Below are the code and all the weights of a small trained network. Each question names an input and a class and asks about switching units off, where a switched-off unit gives its printed mean instead of its output.

import numpy as np


def w(rows, s, z=0):
    codes = np.array(rows[::2]) - 128.0
    scale = np.full(codes.shape[1], s)
    scale[-1] = z or s
    return codes * scale


def f(y):
    return np.maximum(y, 0)


def log_softmax(a):
    a = a - a.max(-1, keepdims=True)
    return a - np.log(np.exp(a).sum(-1, keepdims=True))


def net(x, mask):
    res = np.array(x, float).reshape(1, 5) / 4 @ E
    y = f(res @ A[0][:, :-1].T + A[0][:, -1])
    res = res + np.where(mask, y, B[0][:, -1]) @ B[0][:, :-1]
    return log_softmax(res[-1] @ U[:, :-1].T + U[:, -1])


A, B = {}, {}
E = w([
[254,163,83,175],'x0',
[128,127,129,127],'x1',
[153,45,233,222],'x2',
[89,48,42,188],'x3',
[71,213,131,220],'x4',
],0.0092)
A[0] = w([
[64,88,54,162,112],'N1',
[173,177,40,120,102],'N2',
[124,111,188,202,1],'N3',
[221,179,89,151,99],'N4',
[131,49,60,119,136],'N5',
[119,155,177,77,119],'N6',
[151,61,92,87,133],'N7',
[100,206,59,77,28],'N8',
[74,191,103,215,109],'N9',
[54,144,86,73,91],'N10',
[9,127,174,63,78],'N11',
],0.013,0.006)
B[0] = w([
[226,211,149,172,221],'N1',
[139,65,131,155,234],'N2',
[141,107,182,145,207],'N3',
[72,121,70,175,254],'N4',
[152,174,135,122,223],'N5',
[201,208,127,144,210],'N6',
[101,144,145,55,215],'N7',
[187,106,209,137,221],'N8',
[49,141,169,7,231],'N9',
[126,56,159,154,210],'N10',
[78,126,66,193,252],'N11',
],0.013,0.0085)
U = w([
[118,97,86,198,213],'0',
[169,37,205,154,17],'1',
[199,251,131,145,5],'2',
[122,138,139,11,151],'3',
[154,133,126,134,255],'4',
[119,109,87,103,82],'5',
],0.014,0.0098)

Each question gives the input, the list of numbers given to net, and the class t.
The units are the neurons (one row each of A and B). Each row of codes is followed by its name. A weight is (code - 128) times the scale printed after its matrix; where a second scale follows, it is the last column's (A, B and U).
mask holds one flag per neuron, in row order. A switched-off neuron (its flag False) gives its mean, the last column of its row in B, instead of its output. The means were averaged over made-up inputs and are rounded, as every weight is.
A unit's drop is (log p(t) with every unit on - log p(t) with that unit switched off) / (log p(t) with every unit on - log p(t) with every unit switched off).
The circuit of an input: a set's keep is (log p(t) with only the set's units on - log p(t) with every unit switched off) / (log p(t) with every unit on - log p(t) with every unit switched off). Starting from all 11 units, units are removed one at a time, each time the one whose removal leaves the highest keep (on an exact tie, the one counted first), for as long as the keep stays at least 0.8.
units of the circuit, in order: the units of the circuit, biggest drop first
most important unit: the unit with the biggest drop
k most important neurons: the k neurons with the biggest drops, biggest first
drop of u: that unit's drop, to one decimal
input [6,0,-3,-1,7], class 3: units of the circuit, in order -> (N9)
input [-2,4,-7,-2,-1], class 1: 2 most important neurons -> (N8, N10)
input [4,-5,0,8,-7], class 2: 3 most important neurons -> (N1, N5, N9)
input [-6,-2,-8,2,-8], class 1: 2 most important neurons -> (N10, N8)
input [6,2,-8,-5,8], class 1: units of the circuit, in order -> (N8, N2)
input [2,-6,-3,7,2], class 2: 2 most important neurons -> (N1, N5)
input [4,0,-5,2,-3], class 1: units of the circuit, in order -> (N2, N8)
input [7,-5,-6,8,-2], class 2: 4 most important neurons -> (N1, N5, N11, N7)
input [2,0,3,-3,5], class 3: units of the circuit, in order -> (N9, N1)
input [4,-5,-6,-3,-1], class 1: units of the circuit, in order -> (N8, N2)
input [-6,5,-3,6,7], class 3: 3 most important neurons -> (N9, N4, N6)
input [-6,6,5,2,-2], class 0: 2 most important neurons -> (N11, N8)
input [2,4,-1,0,5], class 3: 2 most important neurons -> (N9, N11)
input [-6,-5,-4,-8,-3], class 2: units of the circuit, in order -> (N6)
input [4,-2,-4,8,2], class 2: 2 most important neurons -> (N1, N5)
input [-8,-6,-8,6,-6], class 0: 3 most important neurons -> (N11, N10, N9)
input [1,0,-8,7,-3], class 1: 4 most important neurons -> (N10, N2, N8, N6)
input [8,-3,7,-4,-6], class 0: 3 most important neurons -> (N4, N8, N9)
input [-1,-6,8,7,5], class 1: 2 most important neurons -> (N3, N6)
input [-8,-2,0,0,-3], class 0: most important unit -> N11
input [-1,4,0,-5,-1], class 2: 2 most important neurons -> (N6, N9)
input [0,0,-2,5,-7], class 3: 2 most important neurons -> (N7, N6)
input [-7,2,-7,2,-2], class 0: drop of N7 -> 0.0
input [8,1,0,-3,-5], class 0: drop of N9 -> 0.1
input [-3,1,-4,6,5], class 2: drop of N6 -> -0.1
input [7,0,-1,-3,7], class 0: drop of N7 -> 0.2
input [6,-7,8,4,8], class 1: units of the circuit, in order -> (N3)
